Here is a tiny trained network, its code and every weight. The questions are about switching its units off for an input and a class, where a switched-off unit gives its printed mean instead of its output.

import numpy as np


def w(rows, s, z=0):
    codes = np.array(rows[::2]) - 128.0
    scale = np.full(codes.shape[1], s)
    scale[-1] = z or s
    return codes * scale


def f(y):
    return y / 2 * (1 + np.tanh(0.7978845608 * (y + 0.044715 * y**3)))


def log_softmax(a):
    a = a - a.max(-1, keepdims=True)
    return a - np.log(np.exp(a).sum(-1, keepdims=True))


def net(x, mask):
    res = np.array(x, float).reshape(1, 5) / 4 @ E
    y = f(res @ A[0][:, :-1].T + A[0][:, -1])
    res = res + np.where(mask, y, B[0][:, -1]) @ B[0][:, :-1]
    return log_softmax(res[-1] @ U[:, :-1].T + U[:, -1])


A, B = {}, {}
E = w([
[120,125,131],'x0',
[225,64,148],'x1',
[119,130,127],'x2',
[156,240,244],'x3',
[35,199,102],'x4',
],0.011)
A[0] = w([
[168,222,202,130],'neuron 0',
[145,92,236,162],'neuron 1',
[91,179,147,155],'neuron 2',
[92,173,9,163],'neuron 3',
[172,122,139,66],'neuron 4',
[50,185,231,144],'neuron 5',
[101,231,233,133],'neuron 6',
[160,114,91,2],'neuron 7',
[183,169,201,44],'neuron 8',
[109,199,174,26],'neuron 9',
[58,141,81,172],'neuron 10',
[137,58,81,243],'neuron 11',
],0.012,0.008)
B[0] = w([
[245,128,189,227],'neuron 0',
[148,171,184,186],'neuron 1',
[143,150,78,186],'neuron 2',
[63,128,99,204],'neuron 3',
[129,92,181,138],'neuron 4',
[176,152,77,230],'neuron 5',
[243,135,83,252],'neuron 6',
[177,46,216,129],'neuron 7',
[184,110,193,176],'neuron 8',
[211,53,88,174],'neuron 9',
[56,150,100,195],'neuron 10',
[100,107,32,228],'neuron 11',
],0.012,0.015)
U = w([
[70,83,125,202],'0',
[165,76,111,175],'1',
[152,225,198,175],'2',
[148,128,251,3],'3',
[35,162,143,2],'4',
],0.014,0.0089)

Each question gives the input, the list of numbers given to net, and the class t.
The units are the neurons (one row each of A and B). Each row of codes is followed by its name. A weight is (code - 128) times the scale printed after its matrix; where a second scale follows, it is the last column's (A, B and U).
mask holds one flag per neuron, in row order. A switched-off neuron (its flag False) gives its mean, the last column of its row in B, instead of its output. The means were averaged over made-up inputs and are rounded, as every weight is.
A unit's drop is (log p(t) with every unit on - log p(t) with that unit switched off) / (log p(t) with every unit on - log p(t) with every unit switched off).
The circuit of an input: a set's keep is (log p(t) with only the set's units on - log p(t) with every unit switched off) / (log p(t) with every unit on - log p(t) with every unit switched off). Starting from all 12 units, units are removed one at a time, each time the one whose removal leaves the highest keep (on an exact tie, the one counted first), for as long as the keep stays at least 0.8.
circuit, biggest first: the units of the circuit, biggest drop first
unit that matters most: the unit with the biggest drop
k most important neurons: the k neurons with the biggest drops, biggest first
drop of u: that unit's drop, to one decimal
input [-3,6,7,-1,2], class 0: circuit, biggest first -> [neuron 6; neuron 0]
input [-3,6,-1,-7,3], class 0: unit that matters most -> neuron 6
input [-7,0,6,5,7], class 1: 3 most important neurons -> [neuron 9; neuron 6; neuron 1]
input [-3,7,5,7,-1], class 3: circuit, biggest first -> [neuron 8; neuron 0]
input [-8,6,-2,1,2], class 2: circuit, biggest first -> [neuron 9; neuron 6]
input [6,2,-2,0,6], class 0: circuit, biggest first -> [neuron 0; neuron 6]
input [-7,-3,0,4,2], class 1: 4 most important neurons -> [neuron 9; neuron 6; neuron 1; neuron 5]
input [-8,0,-5,3,7], class 1: 3 most important neurons -> [neuron 9; neuron 1; neuron 6]
input [0,-3,-6,2,6], class 1: 2 most important neurons -> [neuron 9; neuron 1]
input [-7,8,4,0,2], class 0: 4 most important neurons -> [neuron 6; neuron 0; neuron 5; neuron 9]
input [6,4,-1,5,-4], class 3: drop of neuron 8 -> 0.1
input [3,0,5,-2,6], class 4: drop of neuron 8 -> 0.0
input [1,-2,6,-2,1], class 4: drop of neuron 9 -> 0.1
input [5,8,-3,1,-7], class 3: most important neuron -> [neuron 1]
